Below are the code and all the weights of a small trained network. Each question names an input and a target symbol and asks about switching units off, where a switched-off unit gives its printed mean instead of its output.

import numpy as np


def w(rows, s, z=0):
    codes = np.array(rows[::2]) - 128.0
    scale = np.full(codes.shape[1], s)
    scale[-1] = z or s
    return codes * scale


def norm(h):
    return h / np.sqrt((h * h).mean(-1, keepdims=True) + 1e-5)


def f(y):
    return y / 2 * (1 + np.tanh(0.7978845608 * (y + 0.044715 * y**3)))


def softmax(a):
    e = np.exp(a - a.max(-1, keepdims=True))
    return e / e.sum(-1, keepdims=True)


def log_softmax(a):
    a = a - a.max(-1, keepdims=True)
    return a - np.log(np.exp(a).sum(-1, keepdims=True))


def net(x, mask):
    ids = ['ΔΘΠΣαβγεζηλτφψ'.index(c) for c in x.split()]
    T = len(ids)
    res = E[ids] + P[:T]
    u = 0
    for l in range(2):
        r = norm(res)
        for j in range(2):
            rows = slice(2 * j, 2 * j + 2)
            q, k, v = (r @ M[l][rows].T for M in (Q, K, V))
            z = softmax(np.where(np.tri(T) > 0, q @ k.T / 2**0.5, -1e9)) @ v
            o = O[l][rows]
            res = res + np.where(mask[u + j], z, o[:, -1]) @ o[:, :-1]
        u += 2
        y = f(norm(res) @ A[l][:, :-1].T + A[l][:, -1])
        res = res + np.where(mask[u : u + 4], y, B[l][:, -1]) @ B[l][:, :-1]
        u += 4
    return log_softmax(norm(res)[-1] @ U[:, :-1].T + U[:, -1])


Q, K, V, O, A, B = {}, {}, {}, {}, {}, {}
E = w([
[204,137,180,123],'Δ',
[102,135,129,89],'Θ',
[148,166,165,126],'Π',
[87,119,130,76],'Σ',
[174,172,144,155],'α',
[155,125,142,92],'β',
[101,125,132,74],'γ',
[162,176,134,179],'ε',
[151,26,131,117],'ζ',
[81,159,136,110],'η',
[137,86,149,255],'λ',
[138,30,121,139],'τ',
[77,167,196,122],'φ',
[184,140,191,136],'ψ',
],0.023)
P = w([
[123,128,145,126],'0',
[188,57,223,18],'1',
[172,84,127,128],'2',
[101,173,159,116],'3',
[184,87,255,56],'4',
[190,104,133,152],'5',
[57,164,155,79],'6',
],0.012)
Q[0] = w([
[57,208,254,133],'0.h1',
[97,121,60,165],'0.h1',
[196,122,122,92],'0.h2',
[127,117,58,144],'0.h2',
],0.021)
K[0] = w([
[90,195,250,117],'0.h1',
[166,52,121,142],'0.h1',
[105,95,201,165],'0.h2',
[152,74,84,143],'0.h2',
],0.02)
V[0] = w([
[119,78,252,155],'0.h1',
[53,51,134,206],'0.h1',
[63,78,93,242],'0.h2',
[111,119,200,187],'0.h2',
],0.014)
O[0] = w([
[102,74,180,96,247],'0.h1',
[39,150,175,101,72],'0.h1',
[110,251,220,116,1],'0.h2',
[207,150,153,153,193],'0.h2',
],0.011,0.0099)
A[0] = w([
[71,112,98,238,120],'0.n1',
[150,173,4,46,152],'0.n2',
[197,96,101,24,254],'0.n3',
[161,64,165,154,79],'0.n4',
],0.014,0.0043)
B[0] = w([
[144,246,197,173,134],'0.n1',
[139,21,1,191,145],'0.n2',
[168,158,184,172,253],'0.n3',
[160,100,134,87,210],'0.n4',
],0.02,0.013)
Q[1] = w([
[4,133,137,4],'1.h1',
[66,35,59,116],'1.h1',
[140,200,109,137],'1.h2',
[123,221,14,155],'1.h2',
],0.019)
K[1] = w([
[150,117,142,3],'1.h1',
[51,181,54,83],'1.h1',
[133,185,116,121],'1.h2',
[95,166,43,220],'1.h2',
],0.02)
V[1] = w([
[140,101,252,128],'1.h1',
[46,58,184,245],'1.h1',
[24,88,161,78],'1.h2',
[144,48,237,84],'1.h2',
],0.016)
O[1] = w([
[76,116,225,139,184],'1.h1',
[137,174,165,68,161],'1.h1',
[158,86,105,77,104],'1.h2',
[243,182,7,69,254],'1.h2',
],0.016,0.022)
A[1] = w([
[126,4,208,121,121],'1.n1',
[56,200,71,177,253],'1.n2',
[176,110,87,125,166],'1.n3',
[137,45,182,74,83],'1.n4',
],0.026,0.0055)
B[1] = w([
[142,5,142,99,133],'1.n1',
[22,33,130,80,139],'1.n2',
[88,174,123,136,251],'1.n3',
[90,87,104,220,153],'1.n4',
],0.024,0.018)
U = w([
[121,63,134,50,100],'Δ',
[152,151,134,152,171],'Θ',
[143,170,125,232,63],'Π',
[169,76,165,150,59],'Σ',
[100,96,202,130,253],'α',
[126,50,121,101,118],'β',
[113,125,100,70,195],'γ',
[135,77,112,158,134],'ε',
[64,204,80,126,109],'ζ',
[182,84,158,132,53],'η',
[158,85,104,150,67],'λ',
[104,188,120,3,95],'τ',
[97,215,242,90,101],'φ',
[133,107,68,172,50],'ψ',
],0.015,0.0078)

Each question gives the input, a string of symbols that net reads in full, and the target symbol t.
The units are the heads (2 rows each of Q, K, V and O) and the neurons (one row each of A and B). Each row of codes is followed by its name. A weight is (code - 128) times the scale printed after its matrix; where a second scale follows, it is the last column's (O, A, B and U).
mask holds one flag per unit, layer by layer, with each layer's heads first. A switched-off unit (its flag False) gives its mean, the last column of its rows in O or B, instead of its output. The means were averaged over made-up inputs and are rounded, as every weight is.
A unit's drop is (log p(t) with every unit on - log p(t) with that unit switched off) / (log p(t) with every unit on - log p(t) with every unit switched off).
The circuit of an input: a set's keep is (log p(t) with only the set's units on - log p(t) with every unit switched off) / (log p(t) with every unit on - log p(t) with every unit switched off). Starting from all 12 units, units are removed one at a time, each time the one whose removal leaves the highest keep (on an exact tie, the one counted first), for as long as the keep stays at least 0.8.
circuit, biggest first: the units of the circuit, biggest drop first
top k neurons: the k neurons with the biggest drops, biggest first
which heads matter: for each layer, one digit per head in row order, 1 if its drop is at least 0.15 and else 0, layers parted by /
input Θ λ β, target φ: circuit, biggest first : 0.h2; 1.h1
input ε α Σ, target Π: circuit, biggest first : 1.h2; 0.n3; 0.h1
input τ ε ζ, target τ: circuit, biggest first : 0.h2; 0.h1
input ε ε γ, target Π: circuit, biggest first : 1.h2; 0.h1
input τ ε λ ε λ ψ α, target Π: circuit, biggest first : 0.h1; 1.h2; 0.n4
input ε Π ε φ Σ λ ε, target τ: top 2 neurons : 0.n3; 0.n2
input ε λ γ, target φ: which heads matter : 01 / 00
input λ Δ β, target φ: circuit, biggest first : 0.h2
input γ Σ Σ β λ Θ, target φ: which heads matter : 01 / 01
input ε η φ τ, target τ: circuit, biggest first : 1.h2; 0.h1; 1.h1
input ε ε ε ε Θ α, target Π: circuit, biggest first : 0.h1; 1.h2
input λ ε γ, target φ: which heads matter : 00 / 00
input ε Σ η, target ζ: top 2 neurons : 0.n2; 0.n4
input τ ε Δ ε, target α: top 4 neurons : 0.n4; 0.n3; 1.n2; 0.n1
input γ λ Σ γ λ Δ, target φ: circuit, biggest first : 0.h2; 1.h1
input λ α ε ε Δ ε Σ, target ζ: top 3 neurons : 0.n2; 1.n3; 0.n4
input ψ ε φ ε, target τ: which heads matter : 10 / 01
input α Δ η, target ζ: which heads matter : 11 / 11
input Σ ε β η ε Σ Σ, target ζ: which heads matter : 10 / 11
input α Σ ε, target Π: circuit, biggest first : 0.h1; 1.h2; 0.n2
input Σ α λ τ, target Δ: which heads matter : 11 / 11
